[[2834 9602 7822 6528]
 [2345 9284 7568 6461]
 [6183 7961 7301 6449]] value 9602, 9284

[28 61 17 77] value 77, 61

[-46 -41   4  31 -39  26 -33] value 31, 26

[[-385  651  114 -246 -314]
 [-137 -675 -498 -500 -481]] value 651, 114

[608 743 750 689 258  69 797] value 797, 750

[8 4 2 5] value 8, 5

[[105 198 123  54 119  44]
 [ 80 159 122 128  19 169]
 [ 12 135 219  63 104 141]] value 219, 198

[[259 594 239 718 860 682]
 [306 436 929 772 703 894]] value 929, 894

[[8 1 1 4 7 5]
 [3 4 4 6 4 2]] value 8, 7

[ 20 -18  27   4 -41  -8] value 27, 20
---
Q:  39   79  123   63  219   81
A: 81
Q: -33   20   13   30   19   -2
A: -2
Q: 102  254  755  172  148  286
A: 286
Q: 5919  8526  8232  2217
A: 2217
Q: 906  377  540  160
A: 160
Q: 2161  1788  5407  8275
A: 8275
Q: 74  52  62  10  91  15
A: 15
---
 -2.6   29.9   25.0   -1.0
-16.5   21.6   -3.0   -0.9
 -5.3   52.1  -17.2   -3.5
yields 52.1

 -2.0    4.4   -7.2   -3.2   -2.7  -32.8   -9.9
  0.3    3.9   48.2    8.0    1.5   14.3  -32.7
 41.3   -6.1  -28.6   20.1    8.1    9.8   -8.1
yields -6.1

 20.9  -39.0    8.0    1.9
 -3.3  -44.1   -5.4    2.2
-20.8  -48.4  -18.4    2.7
yields -48.4

  8.8  -10.7   43.8    5.1
 39.5   46.2   32.6   -7.6
  1.9   -7.5  -57.5  -60.9
yields -7.5

 53.3   53.0   51.2  -30.4   55.4
 37.5   32.8   32.6  -22.3   39.1
 16.8   15.9   16.5  -13.8   22.8
yields 15.9

-37.2  -56.0   15.7  -47.4
 -8.4  -37.1   -6.0  -47.8
 17.4   30.7    0.2  -10.7
yields 30.7

 52.0  -34.6    7.9  -43.9
 58.0  -40.8   40.0  -56.5
 16.4   -7.9  -26.4  -25.6
yields -7.9
---
[[ 33.8 -26.8  27.7   9.7]
 [ 28.0 -22.2  12.8  -1.5]
 [ 48.0 -36.1   8.6  28.6]] -22.2

[[-22.7 -45.6 -33.0  -1.4 -23.5 -23.4]
 [-20.1 -46.9 -37.1  -1.3 -22.7 -27.0]] -46.9

[[ -4.9  -7.2  -2.4  25.9  30.2 -15.5]
 [-43.2  -4.2  50.0   9.2  32.9 -50.8]] -4.2

[[  8.1 -20.0  -8.1   6.6 -43.3 -42.5]
 [-21.6 -35.1  22.4  51.1   5.9 -19.8]
 [-15.5  50.2   5.3  33.8  -0.8 -24.5]] -35.1

[[ 55.5  15.1 -54.6   0.1  -6.1]
 [ 29.8   1.8 -36.9   4.2  -6.0]] 1.8

[[  0.9   5.0 -20.1  46.7]
 [  0.5   5.3 -20.3  46.5]] 5.3

[[ -2.0   6.6  27.2   4.0   2.3  -5.9  17.3]
 [-36.3  -0.3  -1.9   6.7 -38.0 -19.4 -50.6]
 [ 14.7 -33.3   3.2 -17.2  -6.8   3.3  18.7]] -0.3
---
Q:
[[-43.8 -50.7  23.3  17.6  25.3 -10.1]
 [ -3.8 -11.0 -40.4 -35.0  52.9  -0.4]
 [-16.3  23.2   0.4  43.7  -4.2  10.2]]
A: -35.0

Q:
[[ 49.2 -17.7  19.7  32.1 -62.8  13.6  23.2]
 [ 30.1  17.3  21.0  47.5   2.6  11.4  41.0]
 [ -8.6  30.0   7.1  60.4  49.1  -1.0  38.4]]
A: 2.6

Q:
[[ 29.1 -28.5  31.1  -6.3  10.3]
 [  4.8  20.8 -61.3 -38.2  19.1]
 [-16.2   5.4  51.5  49.5 -22.9]]
A: -61.3

Q:
[[ 17.7  52.4  46.9  -3.3  61.6  32.1]
 [  8.0  31.0  27.2 -13.0  49.5  45.9]
 [  9.4  41.6  36.6 -19.7  62.9  51.0]]
A: -13.0

Q:
[[  0.6   0.6   4.7   1.1  -1.2   4.4]
 [ 23.6   0.4 -25.6  42.6   7.1  49.1]
 [ 29.4 -36.7  15.7  -0.4  16.9  -4.9]]
A: 42.6

Q:
[[  4.8  32.2  51.4  55.6   8.3  36.2  53.1]
 [-23.9  33.9  36.2  25.7 -21.1  51.1  53.3]
 [-34.7  62.5  -0.1 -60.6 -43.2  59.0  16.0]]
A: -21.1

Q:
[[ -6.9   1.0  27.5  28.7  27.4  41.5  11.1]
 [  2.9  -2.3  25.3  24.4 -22.2 -22.8  30.0]
 [ 10.0  19.7 -49.6 -49.0  28.8  24.7 -21.8]]
A: -22.2
---
[ 29.8  27.7 -57.8  31.7 -30.0 -40.2  41.6] → 27.7

[[-40.8 -35.6 -56.3  46.7 -58.1  46.2]
 [-30.1  -4.5 -23.6 -35.0   9.8 -10.3]
 [ 55.8   8.2 -13.6 -11.3  13.7  30.1]] → 8.2

[-18.7 -23.9 -19.4  10.5   5.9 -50.6] → -23.9

[ 15.6  45.3  -2.6 -39.4] → 45.3

[-29.3  14.8 -33.7   8.9  28.8 -52.3 -15.5] → 14.8

[ 50.9 -38.8  34.3  60.6 -24.0  -0.4] → -38.8

[-51.8 -32.0  14.0  47.0  44.0 -37.6] → -32.0
---
array([[ -1.4, -53.4,  -4.5, -14.9,  -2.0, -14.3],
       [-17.3,   9.6,   4.4,   0.4,  35.4,  -8.5]]) 4.4

array([[-26.2,  17.1, -39.2,  34.2,  26.8, -47.2],
       [ 14.0,  16.8,  -9.8,   4.0,   7.0,   4.4],
       [  5.0,   9.4, -13.3, -22.9,  16.9,   7.9]]) -13.3

array([ 46.3, -37.1,   0.0,  62.5, -19.0,  -2.7]) 0.0

array([[-48.7, -14.5,  11.1, -36.2, -26.2,  -6.3],
       [-20.4, -49.7,  21.0,  21.6,  -8.9,  24.7],
       [ 38.8,  -6.6, -41.0, -10.6, -15.5, -33.2]]) -41.0

array([[  0.8,   1.8,   1.7,  -0.6,  59.4, -35.1],
       [ -0.2,   2.7,   1.9,  -0.5,  44.4, -46.0],
       [ -3.3,  -1.1,  -1.0,  -0.2, -60.7,  49.8]]) -1.0

array([[ 12.5,  35.4, -10.8, -18.2, -13.0,  -8.2],
       [ -5.8,  20.8, -14.0, -29.2, -46.4, -44.2],
       [ -7.7,  20.8, -14.0, -30.8, -46.4, -44.0]]) -14.0
